Below are the code and all the weights of a small trained network. Each question names an input and a target symbol and asks about switching units off, where a switched-off unit gives its printed mean instead of its output.

import numpy as np


def w(rows, s, z=0):
    codes = np.array(rows[::2]) - 128.0
    scale = np.full(codes.shape[1], s)
    scale[-1] = z or s
    return codes * scale


def norm(h):
    return h / np.sqrt((h * h).mean(-1, keepdims=True) + 1e-5)


def f(y):
    return np.maximum(y, 0)


def softmax(a):
    e = np.exp(a - a.max(-1, keepdims=True))
    return e / e.sum(-1, keepdims=True)


def log_softmax(a):
    a = a - a.max(-1, keepdims=True)
    return a - np.log(np.exp(a).sum(-1, keepdims=True))


def net(x, mask):
    ids = ['βδζηλπσψ'.index(c) for c in x.split()]
    T = len(ids)
    res = E[ids] + P[:T]
    u = 0
    for l in range(2):
        q, k, v = (norm(res) @ M[l].T for M in (Q, K, V))
        z = softmax(np.where(np.tri(T) > 0, q @ k.T / 4**0.5, -1e9)) @ v
        res = res + np.where(mask[u], z, O[l][:, -1]) @ O[l][:, :-1]
        u += 1
        y = f(norm(res) @ A[l][:, :-1].T + A[l][:, -1])
        res = res + np.where(mask[u : u + 8], y, B[l][:, -1]) @ B[l][:, :-1]
        u += 8
    return log_softmax(norm(res)[-1] @ U[:, :-1].T + U[:, -1])


Q, K, V, O, A, B = {}, {}, {}, {}, {}, {}
E = w([
[126,170,163,195,117],'β',
[115,99,114,174,176],'δ',
[113,253,119,73,125],'ζ',
[175,132,147,122,70],'η',
[77,123,149,149,172],'λ',
[196,145,108,176,149],'π',
[151,86,201,79,98],'σ',
[155,158,78,118,126],'ψ',
],0.034)
P = w([
[135,195,157,8,202],'0',
[92,139,117,114,103],'1',
[87,137,119,122,100],'2',
[88,141,129,129,102],'3',
[86,133,141,149,100],'4',
[78,136,148,155,95],'5',
[77,132,163,173,97],'6',
[75,148,182,183,92],'7',
[80,144,181,188,110],'8',
],0.011)
Q[0] = w([
[134,215,128,217,47],'0.h0',
[224,192,141,96,6],'0.h0',
[190,246,86,155,35],'0.h0',
[95,145,232,227,109],'0.h0',
],0.019)
K[0] = w([
[189,146,187,70,204],'0.h0',
[139,45,133,18,157],'0.h0',
[251,96,166,42,172],'0.h0',
[111,203,192,147,196],'0.h0',
],0.022)
V[0] = w([
[127,161,178,166,90],'0.h0',
[188,67,63,52,140],'0.h0',
[116,227,203,213,132],'0.h0',
[63,2,114,33,133],'0.h0',
],0.0079)
O[0] = w([
[124,83,177,113,124,165],'0.h0',
[117,77,25,124,102,7],'0.h0',
[193,125,254,154,135,255],'0.h0',
[49,191,90,143,151,95],'0.h0',
],0.0068,0.0059)
A[0] = w([
[142,97,169,134,72,42],'0.n0',
[16,85,138,61,122,170],'0.n1',
[202,167,122,133,143,189],'0.n2',
[80,77,101,196,112,4],'0.n3',
[132,162,63,99,112,66],'0.n4',
[77,122,183,147,114,130],'0.n5',
[3,95,117,142,206,73],'0.n6',
[156,97,164,113,52,91],'0.n7',
],0.023,0.0034)
B[0] = w([
[101,76,133,129,126,197],'0.n0',
[155,186,232,94,102,180],'0.n1',
[52,122,52,86,146,177],'0.n2',
[86,81,69,131,153,145],'0.n3',
[63,137,62,81,30,156],'0.n4',
[62,137,159,108,93,247],'0.n5',
[215,126,182,251,77,204],'0.n6',
[147,80,92,136,38,204],'0.n7',
],0.024,0.014)
Q[1] = w([
[100,151,106,189,154],'1.h0',
[253,97,110,120,191],'1.h0',
[130,145,100,140,166],'1.h0',
[191,167,126,61,179],'1.h0',
],0.038)
K[1] = w([
[66,89,137,145,154],'1.h0',
[253,106,128,82,175],'1.h0',
[119,110,112,125,153],'1.h0',
[184,156,118,76,165],'1.h0',
],0.037)
V[1] = w([
[131,186,206,101,44],'1.h0',
[198,63,75,209,31],'1.h0',
[203,123,190,106,96],'1.h0',
[125,224,70,254,157],'1.h0',
],0.037)
O[1] = w([
[49,159,208,99,107,253],'1.h0',
[61,40,112,211,111,181],'1.h0',
[93,81,185,55,168,93],'1.h0',
[101,184,56,203,253,104],'1.h0',
],0.033,0.026)
A[1] = w([
[114,240,178,156,118,194],'1.n0',
[14,84,169,50,201,116],'1.n1',
[218,171,75,199,169,46],'1.n2',
[92,89,111,190,71,149],'1.n3',
[78,67,125,170,244,3],'1.n4',
[147,126,196,179,166,64],'1.n5',
[112,2,94,130,121,28],'1.n6',
[132,79,98,196,203,111],'1.n7',
],0.036,0.0021)
B[1] = w([
[37,164,50,122,125,251],'1.n0',
[221,182,109,217,49,226],'1.n1',
[177,95,244,225,96,198],'1.n2',
[197,154,53,128,136,243],'1.n3',
[96,47,130,113,255,189],'1.n4',
[145,159,97,187,128,169],'1.n5',
[24,152,143,171,140,190],'1.n6',
[154,100,122,67,224,183],'1.n7',
],0.046,0.022)
U = w([
[109,155,115,138,121,84],'β',
[86,83,157,125,219,217],'δ',
[54,254,142,77,176,138],'ζ',
[17,42,76,196,89,17],'η',
[58,222,215,255,147,62],'λ',
[237,168,161,162,153,143],'π',
[138,120,223,54,124,255],'σ',
[185,145,20,126,108,104],'ψ',
],0.008,0.0064)

Each question gives the input, a string of symbols that net reads in full, and the target symbol t.
The units are the heads (4 rows each of Q, K, V and O) and the neurons (one row each of A and B). Each row of codes is followed by its name. A weight is (code - 128) times the scale printed after its matrix; where a second scale follows, it is the last column's (O, A, B and U).
mask holds one flag per unit, layer by layer, with each layer's heads first. A switched-off unit (its flag False) gives its mean, the last column of its rows in O or B, instead of its output. The means were averaged over made-up inputs and are rounded, as every weight is.
A unit's drop is (log p(t) with every unit on - log p(t) with that unit switched off) / (log p(t) with every unit on - log p(t) with every unit switched off).
The circuit of an input: a set's keep is (log p(t) with only the set's units on - log p(t) with every unit switched off) / (log p(t) with every unit on - log p(t) with every unit switched off). Starting from the 12 units with the biggest drops (on a tie, the unit counted first), units are removed one at a time, each time the one whose removal leaves the highest keep (on an exact tie, the one counted first), for as long as the keep stays at least 0.8.
units of the circuit, in order: the units of the circuit, biggest drop first
top k neurons: the k neurons with the biggest drops, biggest first
k most important neurons of layer l: the k neurons of layer l with the biggest drops, biggest first
input β λ ψ σ σ λ η λ, target σ: units of the circuit, in order : (1.h0 0.n6)
input π σ ζ β β λ η β, target η: units of the circuit, in order : (0.h0 1.h0 0.n0)
input ψ λ β η, target π: top 2 neurons : (0.n6 0.n3)
input ζ η ζ β σ β δ σ π, target ψ: 2 most important neurons of layer 0 : (0.n2 0.n1)
input σ λ σ λ, target σ: units of the circuit, in order : (1.h0 0.n0 0.n6)
input π σ σ λ β, target η: units of the circuit, in order : (0.h0 1.h0 0.n1)
input π δ β η π, target η: units of the circuit, in order : (1.h0)
input β η η σ λ δ, target σ: units of the circuit, in order : (1.h0 0.n6)
input β β λ β, target σ: units of the circuit, in order : (1.h0 0.h0)
input π β π, target η: units of the circuit, in order : (1.h0 0.h0 0.n1)
input η σ λ λ η β, target ψ: 2 most important neurons of layer 0 : (0.n6 0.n1)
input λ π β η ζ η λ λ λ, target ζ: units of the circuit, in order : (1.h0 0.n6 0.n7 0.h0)
input ζ σ π λ π σ σ, target σ: units of the circuit, in order : (1.h0 0.n5)
input η σ σ β σ ζ, target ψ: 2 most important neurons of layer 1 : (1.n6 1.n3)
input η λ σ η λ σ β σ σ, target ψ: 4 most important neurons of layer 0 : (0.n6 0.n1 0.n3 0.n7)
input λ η λ σ δ β λ β β, target ζ: top neuron : (0.n6)
input λ δ β λ λ λ π, target ζ: top 3 neurons : (0.n6 0.n2 0.n7)
input ψ δ ψ η, target η: 4 most important neurons of layer 0 : (0.n6 0.n0 0.n4 0.n5)
input η β σ π, target ψ: top 2 neurons : (0.n2 0.n6)
input λ ψ δ π, target π: top neuron : (0.n2)
input β σ λ λ π, target σ: top 2 neurons : (0.n6 0.n1)
input π σ σ λ δ, target δ: top 2 neurons : (0.n1 1.n4)
input λ λ λ λ λ λ σ, target σ: top 2 neurons : (0.n7 0.n1)
input λ λ λ π σ λ β σ π, target ζ: top 3 neurons : (0.n2 0.n6 0.n7)
input β λ β π ψ ψ σ σ ψ, target σ: top 2 neurons : (0.n6 1.n0)
input σ σ ψ ζ δ σ ψ ψ, target ψ: top 2 neurons : (0.n4 0.n6)
input ψ λ λ σ δ π β, target π: top 4 neurons : (0.n3 0.n1 0.n6 0.n7)
input λ ψ σ ψ σ ζ π, target π: most important neuron of layer 1 : (1.n2)
input η π π π ψ β ψ ζ, target ψ: top 3 neurons : (0.n1 0.n6 0.n3)
input π σ σ η, target η: top 2 neurons : (0.n1 1.n6)
